Here is a tiny trained network, its code and every weight. The questions are about switching its units off for an input and a target symbol, where a switched-off unit gives its printed mean instead of its output.

import numpy as np


def w(rows, s, z=0):
    codes = np.array(rows[::2]) - 128.0
    scale = np.full(codes.shape[1], s)
    scale[-1] = z or s
    return codes * scale


def f(y):
    return y / 2 * (1 + np.tanh(0.7978845608 * (y + 0.044715 * y**3)))


def softmax(a):
    e = np.exp(a - a.max(-1, keepdims=True))
    return e / e.sum(-1, keepdims=True)


def log_softmax(a):
    a = a - a.max(-1, keepdims=True)
    return a - np.log(np.exp(a).sum(-1, keepdims=True))


def net(x, mask):
    ids = ['Γβδεμσ'.index(c) for c in x.split()]
    T = len(ids)
    res = E[ids] + P[:T]
    r = res
    for j in range(2):
        rows = slice(3 * j, 3 * j + 3)
        q, k, v = (r @ M[0][rows].T for M in (Q, K, V))
        z = softmax(np.where(np.tri(T) > 0, q @ k.T / 3**0.5, -1e9)) @ v
        o = O[0][rows]
        res = res + np.where(mask[j], z, o[:, -1]) @ o[:, :-1]
    y = f(res @ A[0][:, :-1].T + A[0][:, -1])
    res = res + np.where(mask[2:10], y, B[0][:, -1]) @ B[0][:, :-1]
    return log_softmax(res[-1] @ U[:, :-1].T + U[:, -1])


Q, K, V, O, A, B = {}, {}, {}, {}, {}, {}
E = w([
[140,147,8,120,118,179,44],'Γ',
[106,133,113,85,122,229,44],'β',
[159,70,118,42,114,110,144],'δ',
[38,84,163,11,171,155,45],'ε',
[138,168,112,151,16,153,149],'μ',
[104,99,17,125,108,75,134],'σ',
],0.017)
P = w([
[155,214,69,77,122,148,82],'0',
[150,24,147,120,97,74,63],'1',
[114,87,125,116,243,202,231],'2',
[97,19,127,185,102,72,90],'3',
[123,181,156,106,250,59,243],'4',
[53,74,135,175,80,20,87],'5',
[98,217,102,18,135,134,142],'6',
],0.011)
Q[0] = w([
[88,120,149,174,62,110,137],'h0',
[162,130,103,38,171,154,131],'h0',
[180,212,198,182,156,123,176],'h0',
[112,47,114,144,36,83,59],'h1',
[132,61,148,252,83,134,65],'h1',
[166,174,202,197,183,51,106],'h1',
],0.011)
K[0] = w([
[160,150,66,144,59,133,103],'h0',
[113,121,96,164,171,121,149],'h0',
[192,15,135,173,171,143,176],'h0',
[177,204,89,10,130,138,54],'h1',
[230,106,126,117,149,133,76],'h1',
[177,32,145,196,155,255,112],'h1',
],0.0082)
V[0] = w([
[106,56,98,133,103,45,101],'h0',
[59,57,169,67,174,100,109],'h0',
[151,75,60,108,203,216,89],'h0',
[225,18,127,93,171,19,171],'h1',
[71,105,3,158,192,35,115],'h1',
[131,113,156,94,222,107,2],'h1',
],0.0097)
O[0] = w([
[171,15,111,165,119,179,131,138],'h0',
[215,126,99,167,70,254,141,238],'h0',
[99,169,119,210,76,105,98,247],'h0',
[177,108,43,63,118,115,153,98],'h1',
[66,46,110,136,231,146,167,191],'h1',
[207,148,129,129,176,192,30,233],'h1',
],0.0091,0.012)
A[0] = w([
[127,215,55,7,145,129,171,249],'n0',
[186,234,107,125,112,209,138,82],'n1',
[122,135,119,68,149,28,81,133],'n2',
[108,28,72,132,139,213,88,217],'n3',
[159,115,82,54,185,201,151,149],'n4',
[56,169,97,127,203,170,254,2],'n5',
[111,227,104,128,72,151,175,161],'n6',
[12,174,155,108,115,122,69,156],'n7',
],0.0075,0.0038)
B[0] = w([
[164,18,254,222,171,192,52,149],'n0',
[105,139,207,43,219,99,145,205],'n1',
[250,157,49,98,136,170,125,143],'n2',
[89,83,154,92,83,63,180,251],'n3',
[116,254,85,144,148,118,88,191],'n4',
[126,110,33,110,18,94,40,148],'n5',
[89,30,176,148,88,84,184,141],'n6',
[96,184,122,124,136,24,109,165],'n7',
],0.008,0.025)
U = w([
[110,137,63,50,24,158,71,145],'Γ',
[123,236,105,210,93,179,64,44],'β',
[64,124,182,200,254,109,121,3],'δ',
[48,82,234,137,168,108,221,187],'ε',
[144,195,132,11,234,110,173,186],'μ',
[158,32,193,246,201,203,17,201],'σ',
],0.0053,0.0032)

Each question gives the input, a string of symbols that net reads in full, and the target symbol t.
The units are the heads (3 rows each of Q, K, V and O) and the neurons (one row each of A and B). Each row of codes is followed by its name. A weight is (code - 128) times the scale printed after its matrix; where a second scale follows, it is the last column's (O, A, B and U).
mask holds one flag per unit, heads first, then neurons. A switched-off unit (its flag False) gives its mean, the last column of its rows in O or B, instead of its output. The means were averaged over made-up inputs and are rounded, as every weight is.
A unit's drop is (log p(t) with every unit on - log p(t) with that unit switched off) / (log p(t) with every unit on - log p(t) with every unit switched off).
The circuit of an input: a set's keep is (log p(t) with only the set's units on - log p(t) with every unit switched off) / (log p(t) with every unit on - log p(t) with every unit switched off). Starting from all 10 units, units are removed one at a time, each time the one whose removal leaves the highest keep (on an exact tie, the one counted first), for as long as the keep stays at least 0.8.
circuit, biggest first: the units of the circuit, biggest drop first
top k neurons: the k neurons with the biggest drops, biggest first
heads that matter: for each layer, one digit per head in row order, 1 if its drop is at least 0.15 and else 0, layers parted by /
input δ σ δ μ, target Γ: circuit, biggest first -> h1
input ε β μ β Γ, target ε: circuit, biggest first -> h1; n6
input β Γ β δ σ σ, target β: top 2 neurons -> n1; n3
input Γ Γ σ δ, target δ: circuit, biggest first -> h0; n3
input Γ ε Γ, target μ: heads that matter -> 01
input μ σ δ σ, target μ: heads that matter -> 10
input μ β ε, target ε: heads that matter -> 11
input δ δ ε, target μ: top 3 neurons -> n1; n4; n0
input μ ε Γ δ δ β, target μ: heads that matter -> 10
input Γ μ ε σ, target δ: heads that matter -> 11
input Γ σ β ε σ δ ε, target Γ: circuit, biggest first -> h1; n5
input β β μ δ δ ε, target β: circuit, biggest first -> h1; n1; h0
input β μ μ β, target β: heads that matter -> 11
input ε δ β σ β, target Γ: top neuron -> n5
input ε ε ε, target μ: circuit, biggest first -> n1; h1; n0; h0
input σ ε β μ, target ε: circuit, biggest first -> h1; h0
input μ ε σ δ ε, target Γ: top 2 neurons -> n5; n1
input μ μ β Γ δ δ, target μ: circuit, biggest first -> h0; n2
input ε δ δ μ, target σ: circuit, biggest first -> h1; n4
input ε δ β, target μ: heads that matter -> 01
input σ σ δ δ Γ, target σ: circuit, biggest first -> n0; h1
input μ Γ Γ, target ε: circuit, biggest first -> h1
input σ Γ δ σ, target ε: circuit, biggest first -> h1; n3
input σ μ μ ε δ, target ε: heads that matter -> 01
input Γ μ β, target ε: heads that matter -> 01
input ε ε ε σ Γ Γ, target σ: top 2 neurons -> n4; n7
